Moves between states:
J675 w J40
J675 y J665
J675 v J36
J978 w J810
J978 y J177
J978 v J106
J236 w J111
J236 y J212
J236 v J352
J244 w J908
J244 y J915
J244 v J840
J695 w J101
J695 y J359
J695 v J170
J771 w J399
J771 y J884
J771 v J150
J143 w J563
J143 y J812
J143 v J576
J520 w J177
J520 y J747
J520 v J394
J352 w J305
J352 y J895
J352 v J354
J900 w J915
J900 y J229
J900 v J497
J895 w J711
J895 y J707
J895 v J342
J394 w J59
J394 y J481
J394 v J754
J915 w J773
J915 y J36
J915 v J458
J843 w J977
J843 y J717
J843 v J796
J798 w J937
J798 y J101
J798 v J388
J59 w J520
J59 y J853
J59 v J319
J853 w J747
J853 y J399
J853 v J602
J880 w J85
J880 y J978
J880 v J711
J280 w J933
J280 y J373
J280 v J717
J177 w J73
J177 y J272
J177 v J59
J559 w J717
J559 y J305
J559 v J389
J665 w J798
J665 y J695
J665 v J563
J322 w J392
J322 y J40
J322 v J773
J679 w J324
J679 y J151
J679 v J452
J151 w J796
J151 y J389
J151 v J280
J838 w J625
J838 y J908
J838 v J771
J21 w J726
J21 y J288
J21 v J329
J937 w J434
J937 y J576
J937 v J665
J448 w J322
J448 y J675
J448 v J915
J908 w J87
J908 y J773
J908 v J884
J150 w J26
J150 y J392
J150 v J87
J73 w J569
J73 y J478
J73 v J520
J324 w J783
J324 y J796
J324 v J708
J752 w J329
J752 y J443
J752 v J761
J747 w J272
J747 y J838
J747 v J481
J305 w J236
J305 y J711
J305 v J487
J53 w J515
J53 y J752
J53 v J495
J884 w J244
J884 y J900
J884 v J392
J495 w J180
J495 y J761
J495 v J21
J487 w J352
J487 y J127
J487 v J85
J111 w J373
J111 y J880
J111 v J305
J478 w J754
J478 y J996
J478 v J747
J746 w J143
J746 y J438
J746 v J101
J708 w J679
J708 y J933
J708 v J977
J761 w J928
J761 y J355
J761 v J288
J711 w J212
J711 y J106
J711 v J127
J438 w J812
J438 y J180
J438 v J890
J890 w J112
J890 y J726
J890 v J648
J561 w J843
J561 y J559
J561 v J151
J169 w J554
J169 y J708
J169 v J114
J868 w J150
J868 y J322
J868 v J908
J773 w J448
J773 y J975
J773 v J900
J359 w J890
J359 y J21
J359 v J515
J554 w J288
J554 y J679
J554 v J443
J677 w J707
J677 y J319
J677 v J73
J754 w J319
J754 y J69
J754 v J272
J778 w J761
J778 y J783
J778 v J554
J569 w J677
J569 y J754
J569 v J177
J933 w J151
J933 y J204
J933 v J555
J180 w J53
J180 y J928
J180 v J726
J26 w J771
J26 y J840
J26 v J868
J707 w J106
J707 y J394
J707 v J569
J40 w J497
J40 y J798
J40 v J975
J928 w J752
J928 y J114
J928 v J778
J555 w J280
J555 y J111
J555 v J559
J840 w J884
J840 y J458
J840 v J322
J392 w J840
J392 y J497
J392 v J448
J812 w J170
J812 y J53
J812 v J112
J101 w J576
J101 y J890
J101 v J918
J389 w J998
J389 y J487
J389 v J373
J373 w J204
J373 y J85
J373 v J236
J354 w J487
J354 y J342
J354 v J880
J975 w J675
J975 y J388
J975 v J229
J87 w J868
J87 y J448
J87 v J244
J388 w J665
J388 y J918
J388 v J143
J114 w J443
J114 y J977
J114 v J783
J85 w J354
J85 y J810
J85 v J212
J563 w J388
J563 y J170
J563 v J746
J319 w J394
J319 y J602
J319 v J478
J436 w J21
J436 y J554
J436 v J752
J170 w J918
J170 y J515
J170 v J438
J198 w J978
J198 y J520
J198 v J707
J726 w J495
J726 y J778
J726 v J436
J329 w J436
J329 y J169
J329 v J928
J127 w J895
J127 y J677
J127 v J810
J342 w J127
J342 y J569
J342 v J978
J355 w J114
J355 y J843
J355 v J324
J399 w J838
J399 y J244
J399 v J26
J977 w J452
J977 y J555
J977 v J561
J576 w J746
J576 y J112
J576 v J695
J272 w J478
J272 y J625
J272 v J853
J106 w J198
J106 y J59
J106 v J677
J229 w J36
J229 y J143
J229 v J937
J112 w J438
J112 y J495
J112 v J359
J625 w J996
J625 y J87
J625 v J399
J443 w J169
J443 y J452
J443 v J355
J434 w J229
J434 y J746
J434 v J798
J648 w J359
J648 y J436
J648 v J53
J515 w J648
J515 y J329
J515 v J180
J452 w J708
J452 y J280
J452 v J843
J810 w J342
J810 y J73
J810 v J198
J497 w J458
J497 y J937
J497 v J675
J204 w J389
J204 y J354
J204 v J111
J212 w J880
J212 y J198
J212 v J895
J796 w J561
J796 y J998
J796 v J933
J69 w J602
J69 y J150
J69 v J625
J918 w J695
J918 y J648
J918 v J812
J996 w J69
J996 y J868
J996 v J838
J602 w J481
J602 y J26
J602 v J996
J36 w J975
J36 y J563
J36 v J434
J458 w J900
J458 y J434
J458 v J40
J481 w J853
J481 y J771
J481 v J69
J998 w J559
J998 y J352
J998 v J204
J288 w J778
J288 y J324
J288 v J169
J783 w J355
J783 y J561
J783 v J679
J717 w J555
J717 y J236
J717 v J998

The rows follow the links: the fewer symbols apart two states are, the more alike their rows tend to be.

Each row is also shifted at random along 2 hidden directions that mean nothing.

Rows with their states:
34 -14 -1 7 15 -9 10 2 0 -5 1 5 -11 2 2 -9 20 -19 7 -23 -1 -1 -11 -9 -2 -8 -3 23 -16 14 29: J198
-33 -22 -19 5 10 -12 32 -18 13 2 -3 -19 -8 0 15 -21 19 -16 -6 -9 -8 6 -8 14 8 -22 -7 8 -9 -4 -1: J305
-6 21 9 -10 13 14 11 2 11 13 11 -14 -6 -5 4 -17 -11 27 -14 -12 1 15 -11 13 25 -28 4 19 20 13 -3: J280
-10 -26 2 -4 -4 -25 -4 -25 -14 7 -19 -5 -3 -3 11 -9 2 -20 17 3 6 1 15 12 -39 15 -7 -9 -20 -1 -9: J771
3 -8 0 6 13 -3 23 -14 13 18 -2 -21 -11 -3 13 -18 5 14 -9 -8 -7 10 -12 16 12 -28 -9 11 -1 1 -3: J204
33 4 0 3 -13 -2 -20 9 -19 -5 3 12 5 -3 -18 16 -3 -9 23 10 1 -7 5 -13 -21 26 19 -11 7 -3 5: J915
-43 -9 -30 17 -11 0 16 0 12 -18 1 -4 12 5 -2 14 9 -6 -15 23 -11 -11 0 0 19 -1 -10 -26 2 -35 -14: J21
50 4 11 8 -7 1 -27 12 -15 -3 1 17 5 0 -16 25 -6 0 12 9 1 -10 4 -19 -18 25 6 -11 -2 -1 9: J40
-1 -8 -3 3 14 -6 24 -15 13 17 -2 -22 -12 -2 11 -20 6 8 -5 -8 -8 11 -13 16 10 -26 -5 14 3 2 -2: J373
-3 7 11 -23 8 2 -8 8 -8 -7 10 10 -5 0 -1 -22 -1 -13 10 -31 14 8 3 0 -7 0 12 26 1 32 20: J59
1 -33 -7 20 15 -19 31 -26 19 13 -17 -17 -13 3 24 -12 20 -2 -13 -5 -14 2 -10 13 4 -23 -34 9 -28 -11 -6: J111
-21 7 2 3 -11 6 -6 -5 3 6 -6 -8 10 -1 2 14 -14 21 -10 25 -1 -2 9 8 0 7 -5 -26 6 -21 -28: J438
18 24 9 2 10 23 4 17 14 2 11 5 -2 3 -1 3 -5 29 -23 -9 -4 1 -12 -8 34 -19 -4 15 10 9 5: J708
12 8 -2 13 -11 7 -3 -5 4 15 1 -14 5 -4 -7 18 -12 26 -4 29 -9 1 -2 7 4 3 3 -20 19 -22 -23: J648
-8 16 6 -9 11 11 15 -1 13 16 7 -16 -9 -2 7 -15 -6 24 -14 -13 -1 15 -11 13 26 -28 4 18 18 10 -4: J555
12 -17 -15 4 12 -9 21 -5 5 -3 7 -8 -11 -3 0 -16 21 -22 11 -17 -6 5 -16 0 3 -15 8 19 -2 6 20: J895
15 -1 6 4 13 1 22 -13 13 24 -2 -20 -14 -3 10 -15 0 19 -9 -7 -8 11 -14 14 12 -27 -4 16 6 6 -5: J389
4 -27 -10 5 -11 -23 -6 -15 -14 -1 -12 -3 0 -2 0 4 7 -27 21 11 1 -6 10 2 -36 21 -1 -14 -17 -11 -5: J244
61 -22 -5 22 15 -14 18 -12 6 14 0 -8 -18 -3 3 -7 22 -5 11 -13 -15 1 -21 -5 -2 -15 -6 20 -9 3 19: J711
22 -27 -6 18 -10 -22 -10 -14 -12 -5 -18 10 1 3 -1 18 12 -24 15 13 -4 -16 10 -10 -33 26 -14 -19 -27 -18 0: J322
36 8 1 -10 13 3 2 13 -6 0 17 3 -10 -7 -11 -18 8 -15 17 -28 3 8 -15 -9 3 -8 25 30 15 26 31: J106
-35 4 -3 2 8 14 14 8 20 -16 -3 10 3 10 13 0 5 7 -33 -10 -2 -6 0 -5 33 -19 -30 5 -16 -2 -1: J452
36 11 13 0 -10 6 -32 16 -14 -4 2 22 7 1 -14 25 -10 5 7 7 4 -9 9 -18 -12 24 7 -9 2 2 5: J975
17 14 24 2 -8 8 -23 6 -7 7 -8 13 7 3 1 21 -22 29 -10 17 4 -8 13 -5 -7 15 -14 -14 -4 -2 -14: J143
-12 17 -17 4 2 21 10 20 13 -19 14 6 9 5 -9 10 3 7 -16 0 -7 -5 -11 -10 38 -12 5 0 15 -8 6: J443
-32 4 -7 3 -13 5 -1 -5 2 4 -4 -9 11 -1 1 11 -12 18 -11 26 -2 0 5 9 3 4 -2 -25 11 -23 -28: J890
-25 11 -8 5 6 16 11 15 19 -19 6 10 4 9 3 5 5 7 -27 -5 -2 -8 -5 -10 38 -14 -18 5 -7 -4 6: J324
-9 -14 13 18 -9 -6 -11 -17 3 5 -28 4 6 9 16 24 -11 21 -22 25 -5 -12 18 3 -10 12 -43 -26 -31 -23 -28: J918
-23 -1 6 -1 11 6 16 -4 19 3 -5 -5 -5 4 19 -8 -1 15 -27 -9 -1 3 -5 8 25 -25 -26 12 -11 4 -4: J933
-5 8 16 -28 4 -2 -12 2 -13 4 3 5 -6 -2 4 -24 -10 -6 14 -26 16 12 8 7 -16 3 13 23 4 34 11: J478
3 30 22 -12 -11 16 -27 13 -9 9 4 7 10 -2 -8 14 -30 29 -5 15 9 1 10 1 -3 14 10 -12 21 3 -15: J746
10 1 16 -19 -2 -8 -11 -11 -18 18 -4 -8 -7 -8 0 -19 -12 1 23 -8 12 11 9 15 -31 8 17 7 7 21 -4: J996
53 2 8 12 -8 -2 -25 7 -15 -2 -2 18 3 0 -14 25 -3 0 16 12 -2 -11 5 -18 -18 27 3 -12 -6 -4 7: J497

In each set, the symbols that take the first to the second take the third to the fourth, perhaps in another order. Give the fourth.
Answer with the state's name.
A -2 11 10 -4 11 12 15 0 14 14 2 -11 -6 -2 10 -11 -5 26 -17 -10 -3 11 -10 11 24 -27 -7 18 7 8 -5
B 9 -28 -17 12 11 -16 23 -11 6 -5 -1 -6 -12 3 6 -11 29 -25 5 -16 -9 -4 -12 -4 0 -13 -9 15 -20 0 19
C -37 19 9 -12 -14 11 -18 6 -5 -6 -2 9 14 2 -2 9 -23 16 -10 15 10 -1 16 3 -2 14 -1 -18 9 -2 -20
D J329

A 12 9 7 -18 9 1 -3 13 -8 -6 11 7 -7 -1 -6 -20 4 -16 12 -30 10 6 -4 -5 -2 -3 16 29 5 31 25
B 1 3 21 -24 4 -4 -11 -4 -13 10 -3 4 -6 -1 6 -24 -9 -4 15 -20 17 10 9 9 -24 4 7 17 -1 29 6
C 2 10 -18 14 -3 15 9 14 11 -10 14 -1 8 1 -12 19 7 8 -10 13 -12 -4 -13 -9 29 -7 9 -8 20 -18 0
D J324

A 9 -18 -11 3 13 -11 13 -1 3 -11 3 3 -9 4 3 -12 21 -27 7 -23 -2 -2 -9 -8 2 -7 -3 20 -17 11 26
B -12 -11 -8 -10 10 -5 7 4 -2 -18 5 10 -5 3 4 -16 17 -32 7 -29 5 -2 -1 -8 0 -6 0 22 -15 17 26
C -2 17 8 -9 -11 8 -27 19 -14 -16 3 23 14 2 -13 17 -13 -1 2 9 10 -9 14 -14 -8 23 8 -12 5 2 2
D J798

A -15 11 -2 -10 -14 7 -24 19 -15 -22 8 21 15 3 -17 14 -5 -15 9 5 10 -8 15 -15 -9 26 17 -14 7 1 6
B 22 -4 24 14 -7 -3 -23 -1 -4 1 -24 20 6 8 9 32 -14 19 -14 17 0 -17 17 -12 -15 22 -42 -19 -34 -10 -13
C 32 -14 18 -1 14 -12 -5 -5 -4 0 -11 15 -12 5 10 -8 9 -11 4 -29 5 -5 2 -9 -14 -1 -20 23 -33 22 21
D J853

A 12 0 24 -18 7 -6 -12 -4 -12 9 -8 4 -8 -2 7 -18 -10 -1 12 -20 13 6 8 5 -24 4 1 20 -9 30 9
B 10 -11 -1 -3 -9 -17 -9 -12 -17 9 -3 -8 -1 -5 -6 -5 -1 -17 27 8 2 6 7 6 -33 18 19 -8 4 -4 -5
C -16 -18 10 -11 0 -22 -7 -21 -11 8 -18 -4 -4 -2 14 -14 -2 -17 13 -2 10 3 18 14 -35 12 -9 -3 -19 8 -7
D J448

A 7 18 21 -5 -12 10 -27 11 -8 1 -5 17 9 1 -6 19 -22 22 -8 12 6 -7 14 -8 -7 18 -7 -14 0 -1 -8
B -10 2 -13 13 -10 6 6 -5 5 4 0 -12 8 0 -3 13 -3 16 -8 30 -10 -2 -2 5 10 0 1 -26 15 -29 -23
C 16 8 11 8 14 13 10 6 18 4 -1 4 -5 7 9 5 -1 27 -27 -9 -7 -3 -9 -6 28 -20 -28 13 -11 5 1
D J305

A -11 13 -14 -22 7 7 8 16 -7 -13 24 1 -2 -7 -13 -26 10 -28 19 -27 10 9 -11 -2 10 -8 39 29 23 25 30
B 36 -7 9 2 13 -10 2 4 -1 -3 2 11 -11 0 2 -9 14 -14 8 -26 3 -3 -7 -11 -6 -5 -3 27 -17 22 29
C -8 -3 12 -19 8 -11 -6 -2 -8 -6 -5 10 -7 4 10 -20 -1 -16 5 -26 15 3 9 2 -14 3 -7 19 -19 28 13
D J272

A -6 5 -2 -3 -12 1 -22 14 -12 -21 0 23 12 4 -11 20 -4 -16 6 10 8 -13 15 -14 -11 26 1 -14 -6 -4 3
B -12 19 14 -7 -12 9 -21 6 -5 2 -4 6 10 1 -2 15 -22 23 -9 15 6 -2 13 3 -2 14 -3 -15 8 -2 -22
C 4 -7 -18 -2 11 -5 23 -3 5 5 13 -16 -10 -8 -3 -21 17 -16 15 -16 -6 10 -18 6 8 -19 23 19 15 7 15
D J569

A -14 6 9 2 -12 5 -10 -4 0 9 -11 -3 10 2 2 16 -18 25 -13 24 0 0 11 7 -3 7 -12 -22 2 -15 -26
B -32 12 -27 4 -7 18 12 15 9 -20 18 -3 14 1 -14 10 6 -3 -10 14 -7 -2 -8 -5 33 -7 19 -14 26 -22 -2
C 7 26 12 -14 -12 14 -29 21 -16 -8 9 19 12 0 -16 18 -20 8 5 8 10 -4 10 -11 -6 23 18 -9 15 6 3
D J890

A 33 -4 -6 2 12 -4 10 4 -1 1 12 -3 -13 -5 -5 -12 16 -15 16 -24 -3 4 -15 -8 4 -10 17 27 5 18 27
B 23 -6 -8 -2 13 -5 10 5 1 -4 11 2 -11 -1 -1 -12 18 -20 14 -25 0 3 -12 -8 2 -10 14 24 1 18 27
C 14 -8 -4 5 -11 -6 -19 7 -14 -13 -2 15 7 2 -11 18 3 -20 15 11 0 -12 8 -15 -21 27 4 -14 -9 -8 7
D J458

A -2 12 12 -4 -9 8 -27 13 -11 -11 -4 21 14 5 -7 22 -14 5 -4 11 7 -8 16 -13 -6 23 -8 -14 -6 -1 -3
B 33 21 21 6 -10 11 -15 0 -1 25 -1 -9 2 -5 -5 16 -24 41 -4 25 -6 3 1 7 -4 5 5 -16 21 -12 -24
C -17 -25 -22 8 8 -14 28 -14 11 -4 0 -14 -10 1 9 -18 24 -25 1 -11 -9 4 -12 7 5 -20 -4 12 -10 -4 9
D J677

A -44 20 -4 -20 8 12 18 3 11 5 13 -18 -2 -6 6 -28 -7 12 -11 -13 3 20 -10 18 27 -28 17 17 26 14 -4
B -16 -13 -15 3 12 -7 28 -14 9 9 4 -23 -9 -2 8 -21 15 -7 0 -8 -5 11 -13 13 8 -24 6 13 4 0 1
C -14 -6 -13 -9 -13 -8 -10 -4 -19 -9 5 -1 8 -7 -13 -2 2 -28 27 9 6 -1 9 2 -26 21 29 -13 11 -4 1
D J497

A -43 0 -27 10 -12 6 12 2 10 -14 7 -8 12 2 -5 10 7 -3 -9 25 -8 -5 -1 4 20 -2 4 -24 12 -32 -16
B -30 13 -27 4 -8 17 13 18 11 -22 19 -1 14 2 -15 8 6 -3 -8 11 -6 -4 -10 -7 32 -7 14 -11 24 -19 0
C 34 1 14 7 17 4 17 -11 14 30 -4 -18 -15 -3 13 -11 -4 31 -12 -9 -6 10 -15 11 15 -28 -11 18 5 8 -7
D J236

A 36 -9 -2 8 12 -7 24 -13 9 23 4 -25 -15 -5 5 -15 12 5 8 -11 -12 10 -19 11 4 -25 6 18 10 2 6
B -61 -4 -36 -17 6 -3 24 4 1 -23 22 -11 0 -4 -4 -33 21 -41 11 -21 5 11 -8 8 14 -15 30 16 18 8 18
C 53 -33 4 24 -6 -29 -8 -22 -12 12 -23 3 -5 1 3 18 11 -13 19 13 -7 -11 6 -6 -40 23 -18 -15 -30 -15 -2
D J915

A 13 5 3 12 -11 6 -5 -6 4 18 -3 -11 6 -4 -3 18 -12 29 -7 29 -9 0 -1 6 3 3 3 -22 17 -23 -24
B -17 12 -24 8 -3 15 9 17 13 -20 17 0 10 2 -12 12 7 2 -11 13 -8 -4 -10 -9 34 -8 9 -10 18 -18 4
C -33 -14 -28 -3 9 -9 25 -4 6 -13 10 -11 -5 0 2 -25 23 -32 9 -16 -2 6 -11 6 9 -16 14 14 2 1 14
D J177

A -14 4 -10 11 5 15 10 14 16 -20 6 11 4 8 1 11 9 6 -27 1 -7 -12 -9 -14 37 -11 -20 2 -7 -8 5
B 32 18 6 13 9 22 4 18 13 -1 10 6 0 2 -5 14 -3 27 -20 -5 -10 -5 -18 -14 35 -15 -7 10 8 0 9
C -40 14 9 -10 -14 8 -21 6 -6 -13 -7 16 15 7 2 15 -17 7 -12 15 12 -6 21 -4 -5 19 -11 -18 -9 -5 -14
D J143

A 17 -9 -13 3 11 -5 23 -7 5 11 11 -19 -13 -6 -1 -19 16 -9 10 -12 -7 11 -19 6 6 -20 17 18 14 6 13
B -10 -27 -23 6 10 -15 25 -5 10 -13 2 -6 -7 4 8 -15 28 -34 4 -18 -3 -1 -8 -1 4 -13 -4 14 -16 1 18
C 6 1 -8 18 -11 7 4 -2 7 7 2 -12 6 -2 -6 19 -3 18 -7 27 -13 -3 -6 1 9 -1 3 -23 15 -28 -20
D J436

